Below is a small trained network, with its code and all its weights. Each question gives an input and a class and asks what happens when units are switched off, that is, made to give their printed mean instead of their output.

import numpy as np


def w(rows, s, z=0):
    codes = np.array(rows[::2]) - 128.0
    scale = np.full(codes.shape[1], s)
    scale[-1] = z or s
    return codes * scale


def norm(h):
    return h / np.sqrt((h * h).mean(-1, keepdims=True) + 1e-5)


def f(y):
    return np.maximum(y, 0)


def log_softmax(a):
    a = a - a.max(-1, keepdims=True)
    return a - np.log(np.exp(a).sum(-1, keepdims=True))


def net(x, mask):
    res = np.array(x, float).reshape(1, 7) / 4 @ E
    u = 0
    for l in range(3):
        y = f(norm(res) @ A[l][:, :-1].T + A[l][:, -1])
        res = res + np.where(mask[u : u + 3], y, B[l][:, -1]) @ B[l][:, :-1]
        u += 3
    return log_softmax(norm(res)[-1] @ U[:, :-1].T + U[:, -1])


A, B = {}, {}
E = w([
[101,71,205,67,40,90],'x0',
[87,3,51,130,107,28],'x1',
[71,164,139,117,137,96],'x2',
[19,104,120,130,110,91],'x3',
[56,181,91,235,61,72],'x4',
[108,123,181,183,239,140],'x5',
[90,158,182,170,172,54],'x6',
],0.0059)
A[0] = w([
[158,127,76,151,63,71,81],'0.n0',
[94,114,1,218,220,156,80],'0.n1',
[159,169,51,141,56,107,5],'0.n2',
],0.0074,0.0019)
B[0] = w([
[164,216,101,96,154,70,212],'0.n0',
[41,191,50,127,254,146,254],'0.n1',
[51,117,171,181,34,97,195],'0.n2',
],0.0086,0.0041)
A[1] = w([
[161,120,75,200,86,180,54],'1.n0',
[201,175,132,153,135,104,250],'1.n1',
[166,104,163,2,125,60,100],'1.n2',
],0.0087,0.0017)
B[1] = w([
[168,35,189,239,151,2,153],'1.n0',
[177,15,179,104,169,141,194],'1.n1',
[96,101,67,169,155,134,253],'1.n2',
],0.0079,0.0046)
A[2] = w([
[70,183,255,165,131,157,222],'2.n0',
[126,16,105,157,99,120,5],'2.n1',
[140,104,121,116,137,57,184],'2.n2',
],0.0071,0.0022)
B[2] = w([
[137,113,32,151,154,133,254],'2.n0',
[158,135,107,47,157,119,206],'2.n1',
[95,160,251,185,91,122,222],'2.n2',
],0.015,0.0036)
U = w([
[127,191,127,127,5,77,117],'0',
[119,182,156,120,113,151,30],'1',
[144,71,205,74,139,65,136],'2',
[74,167,60,192,205,118,175],'3',
[166,84,95,69,61,157,116],'4',
[227,158,133,115,163,238,149],'5',
[122,164,159,129,102,151,7],'6',
[101,123,195,187,95,41,137],'7',
],0.017,0.011)

Each question gives the input, the list of numbers given to net, and the class t.
The units are the neurons (one row each of A and B). Each row of codes is followed by its name. A weight is (code - 128) times the scale printed after its matrix; where a second scale follows, it is the last column's (A, B and U).
mask holds one flag per neuron, layer by layer. A switched-off neuron (its flag False) gives its mean, the last column of its row in B, instead of its output. The means were averaged over made-up inputs and are rounded, as every weight is.
A unit's drop is (log p(t) with every unit on - log p(t) with that unit switched off) / (log p(t) with every unit on - log p(t) with every unit switched off).
The circuit of an input: a set's keep is (log p(t) with only the set's units on - log p(t) with every unit switched off) / (log p(t) with every unit on - log p(t) with every unit switched off). Starting from all 9 units, units are removed one at a time, each time the one whose removal leaves the highest keep (on an exact tie, the one counted first), for as long as the keep stays at least 0.8.
units of the circuit, in order: the units of the circuit, biggest drop first
unit that matters most: the unit with the biggest drop
top k neurons: the k neurons with the biggest drops, biggest first
top k neurons in layer l: the k neurons of layer l with the biggest drops, biggest first
drop when u is switched off: that unit's drop, to one decimal
input [0,-4,-3,-4,6,-4,-8], class 7: units of the circuit, in order -> [1.n0]
input [3,6,-8,0,2,-5,-5], class 0: units of the circuit, in order -> [0.n0 2.n2]
input [0,6,3,-1,3,-1,3], class 7: top 2 neurons -> [2.n2 2.n0]
input [8,-5,6,-6,1,6,2], class 3: top 2 neurons in layer 2 -> [2.n0 2.n1]
input [0,-3,5,-5,-1,-4,-8], class 4: top 2 neurons in layer 0 -> [0.n1 0.n2]
input [-5,6,-4,1,1,-7,-1], class 7: top 2 neurons in layer 2 -> [2.n2 2.n0]
input [-6,2,7,-7,-6,-8,-3], class 4: units of the circuit, in order -> [0.n1 0.n2]
input [-3,0,-7,3,2,-6,-8], class 0: top 2 neurons in layer 0 -> [0.n2 0.n0]
input [8,-2,5,1,4,2,-3], class 3: top 3 neurons -> [2.n0 0.n2 2.n2]
input [-5,1,-6,-6,8,-5,-8], class 7: top 3 neurons -> [1.n0 0.n2 2.n0]
input [8,0,1,-1,2,3,7], class 3: top 2 neurons -> [2.n0 1.n1]
input [7,-8,-4,0,6,0,-5], class 3: top 3 neurons -> [2.n0 2.n2 1.n0]
input [-4,5,6,5,6,-8,2], class 0: top 2 neurons in layer 0 -> [0.n2 0.n0]
input [0,0,-4,-8,6,3,-4], class 7: unit that matters most -> 1.n0
input [5,-5,-5,-8,7,-4,-8], class 7: top 2 neurons in layer 1 -> [1.n0 1.n1]
input [8,-6,-7,-4,6,8,6], class 3: drop when 2.n0 is switched off -> 2.7
input [3,-1,-5,-6,3,2,-6], class 2: drop when 0.n2 is switched off -> 0.0
input [8,-3,0,0,7,3,8], class 3: drop when 0.n2 is switched off -> 0.1
